Look-ups in named tables: a row name and a column name give one cell, copied from the table.

pizov:
	mas	disu	kig	fota	suniv	degilo	limum
gepozi	57.817	51.177	47.668	50.010	47.001	57.844	62.135
refalik	21.527	45.449	59.352	43.405	76.894	82.572	20.907
vilovef	65.566	37.993	13.685	76.659	28.683	76.691	37.746
kir	65.090	41.274	13.503	72.865	31.431	70.110	43.763

What is the degilo of kir in pizov?
70.110
What is the kig of refalik in pizov?
59.352
What is the mas of refalik in pizov?
21.527
What is the suniv of refalik in pizov?
76.894
What is the disu of kir in pizov?
41.274
What is the limum of kir in pizov?
43.763
What is the mas of kir in pizov?
65.090
What is the degilo of vilovef in pizov?
76.691
What is the kig of gepozi in pizov?
47.668
What is the suniv of kir in pizov?
31.431
What is the kig of vilovef in pizov?
13.685
What is the degilo of refalik in pizov?
82.572
What is the fota of vilovef in pizov?
76.659
What is the suniv of gepozi in pizov?
47.001
Row with the largest suniv: refalik

lon:
|  | zot | nafibat | vegenik | kur | kuzam | kadaro | boze | tanokes |
|---|---|---|---|---|---|---|---|---|
| kigagu | 106 | 71 | 80 | 66 | 59 | 105 | 64 | 52 |
| voz | 88 | 72 | 88 | 89 | 52 | 110 | 71 | 60 |
| gev | 164 | 145 | 116 | 50 | 45 | 76 | 48 | 139 |
| dodokab | 80 | 56 | 96 | 90 | 41 | 92 | 68 | 73 |
| garorut | 120 | 130 | 154 | 112 | 85 | 82 | 101 | 176 |
| kape | 66 | 76 | 82 | 125 | 204 | 152 | 151 | 38 |
| pudoniz | 72 | 89 | 118 | 108 | 92 | 117 | 100 | 96 |

What is the tanokes of kigagu in lon?
52
What is the kur of gev in lon?
50
What is the kuzam of pudoniz in lon?
92
What is the nafibat of kape in lon?
76
What is the tanokes of pudoniz in lon?
96
What is the nafibat of kigagu in lon?
71
What is the kadaro of kigagu in lon?
105
What is the kuzam of dodokab in lon?
41
What is the zot of pudoniz in lon?
72
What is the kur of voz in lon?
89
What is the kur of dodokab in lon?
90
What is the zot of kigagu in lon?
106
What is the kadaro of pudoniz in lon?
117
What is the kadaro of kape in lon?
152
What is the kuzam of gev in lon?
45
Which row has the largest vegenik? garorut

furati =
|  | kug | regod | rebatad |
|---|---|---|---|
| teragit | 577 | 829 | 741 |
| zilo | 461 | 757 | 526 |
| vif | 666 | 597 | 578 |
| zas | 781 | 756 | 505 |
| sofedid | 557 | 931 | 732 |
| vokov | 605 | 614 | 333 |
| vaz | 488 | 495 | 202 |
| fabu | 511 | 701 | 475 |
| fam | 326 | 990 | 895 |

What is the rebatad of vaz in furati?
202
What is the rebatad of sofedid in furati?
732
What is the regod of vif in furati?
597
What is the rebatad of vif in furati?
578
What is the rebatad of zilo in furati?
526
What is the regod of teragit in furati?
829
What is the rebatad of zas in furati?
505
What is the regod of zas in furati?
756
What is the rebatad of fabu in furati?
475
What is the kug of vokov in furati?
605
What is the regod of fam in furati?
990

vura
         lamesi     vez  limadi   lura  fazadi  mivot  meturev   buzez     met   dofib
kazutez  -0.354  -0.336  -0.216  0.573   0.008  0.714    0.167   0.245  -0.145  -0.536
tepuvup   0.254   0.605   0.302  0.259   0.388  0.165    0.241  -0.058   0.182   0.265
der       0.110   0.004   0.123  0.223   0.095  0.285    0.166   0.252   0.149   0.090
dozomu    0.324   0.442   0.308  0.139   0.293  0.076    0.224   0.119   0.259   0.344

What is the mivot of der in vura?
0.285
What is the lura of dozomu in vura?
0.139
What is the meturev of dozomu in vura?
0.224
What is the vez of der in vura?
0.004
What is the limadi of kazutez in vura?
-0.216
What is the meturev of tepuvup in vura?
0.241
What is the meturev of kazutez in vura?
0.167
What is the meturev of der in vura?
0.166
What is the mivot of tepuvup in vura?
0.165

